Here is a tiny trained network, its code and every weight. The questions are about switching its units off for an input and a class, where a switched-off unit gives its printed mean instead of its output.

import numpy as np


def w(rows, s, z=0):
    codes = np.array(rows[::2]) - 128.0
    scale = np.full(codes.shape[1], s)
    scale[-1] = z or s
    return codes * scale


def f(y):
    return y / 2 * (1 + np.tanh(0.7978845608 * (y + 0.044715 * y**3)))


def log_softmax(a):
    a = a - a.max(-1, keepdims=True)
    return a - np.log(np.exp(a).sum(-1, keepdims=True))


def net(x, mask):
    res = np.array(x, float).reshape(1, 3) / 4 @ E
    y = f(res @ A[0][:, :-1].T + A[0][:, -1])
    res = res + np.where(mask, y, B[0][:, -1]) @ B[0][:, :-1]
    return log_softmax(res[-1] @ U[:, :-1].T + U[:, -1])


A, B = {}, {}
E = w([
[99,192,179,112,66,111,188,166,172,153,112],'x0',
[248,173,81,104,167,132,170,132,112,65,64],'x1',
[140,178,225,131,98,228,131,69,188,108,130],'x2',
],0.013)
A[0] = w([
[168,58,181,132,210,239,86,1,74,71,119,162],'n0',
[183,88,92,157,239,181,16,66,135,29,85,207],'n1',
[212,244,192,171,114,228,77,149,185,35,17,253],'n2',
[236,243,218,109,53,163,136,125,160,94,78,92],'n3',
[165,185,226,88,47,95,154,134,151,107,94,157],'n4',
[21,189,226,145,47,186,86,120,189,112,161,224],'n5',
[197,107,82,119,173,79,104,195,120,84,94,237],'n6',
[149,234,233,86,75,164,166,141,247,35,77,131],'n7',
[98,147,194,178,58,231,138,134,198,97,222,37],'n8',
[32,17,115,146,135,75,121,145,79,204,198,201],'n9',
[62,118,234,167,29,132,115,67,117,232,224,117],'n10',
[79,47,46,160,73,125,141,131,30,154,212,245],'n11',
],0.0085,0.0053)
B[0] = w([
[185,190,50,93,233,62,120,226,156,153,34,201],'n0',
[188,155,61,62,172,30,138,254,108,48,129,218],'n1',
[225,218,116,60,163,3,110,218,83,109,87,239],'n2',
[249,112,30,32,228,88,69,156,161,87,75,213],'n3',
[135,185,120,117,184,21,169,219,172,120,14,191],'n4',
[127,179,236,80,72,133,76,140,150,104,208,247],'n5',
[240,220,126,156,104,125,166,122,94,37,147,203],'n6',
[232,119,50,118,250,96,37,223,226,140,122,233],'n7',
[142,161,170,84,67,123,103,123,155,44,195,198],'n8',
[95,37,101,49,188,68,59,251,190,185,35,250],'n9',
[50,216,235,95,47,155,55,92,47,91,245,241],'n10',
[73,91,81,30,126,62,54,217,210,156,77,228],'n11',
],0.008,0.019)
U = w([
[135,160,115,107,69,111,160,140,105,100,58,32],'0',
[173,97,62,109,204,73,142,183,141,154,72,253],'1',
[76,180,247,125,72,149,112,140,151,142,202,103],'2',
[177,164,171,193,60,184,66,78,173,92,83,1],'3',
[196,160,134,102,116,94,137,139,48,83,169,25],'4',
[41,41,150,105,126,98,117,156,110,195,160,191],'5',
[181,160,194,188,85,193,94,76,186,90,64,1],'6',
],0.013,0.0064)

Each question gives the input, the list of numbers given to net, and the class t.
The units are the neurons (one row each of A and B). Each row of codes is followed by its name. A weight is (code - 128) times the scale printed after its matrix; where a second scale follows, it is the last column's (A, B and U).
mask holds one flag per neuron, in row order. A switched-off neuron (its flag False) gives its mean, the last column of its row in B, instead of its output. The means were averaged over made-up inputs and are rounded, as every weight is.
A unit's drop is (log p(t) with every unit on - log p(t) with that unit switched off) / (log p(t) with every unit on - log p(t) with every unit switched off).
unit that matters most: the unit with the biggest drop
k most important neurons: the k neurons with the biggest drops, biggest first
drop when u is switched off: that unit's drop, to one decimal
input [2,-1,8], class 4: most important neuron => (n5)
input [4,-2,8], class 4: 3 most important neurons => (n3 n10 n5)
input [-1,6,-4], class 4: 3 most important neurons => (n9 n6 n7)
input [3,4,-4], class 4: 2 most important neurons => (n9 n7)
input [-2,5,-4], class 4: 3 most important neurons => (n9 n6 n7)
input [0,-8,-1], class 2: 2 most important neurons => (n10 n5)
input [0,7,-7], class 4: 2 most important neurons => (n6 n9)
input [6,-3,5], class 2: 2 most important neurons => (n5 n10)
input [6,-1,3], class 4: 2 most important neurons => (n9 n5)
input [5,-2,4], class 4: 3 most important neurons => (n3 n7 n2)
input [0,7,-4], class 4: 2 most important neurons => (n9 n6)
input [8,-3,6], class 4: 3 most important neurons => (n3 n7 n2)
input [2,8,-7], class 4: drop when n6 is switched off => 0.2
input [-3,-7,0], class 5: unit that matters most => n9
input [0,-5,-1], class 5: drop when n9 is switched off => 0.3
input [2,5,-4], class 4: drop when n3 is switched off => 0.0
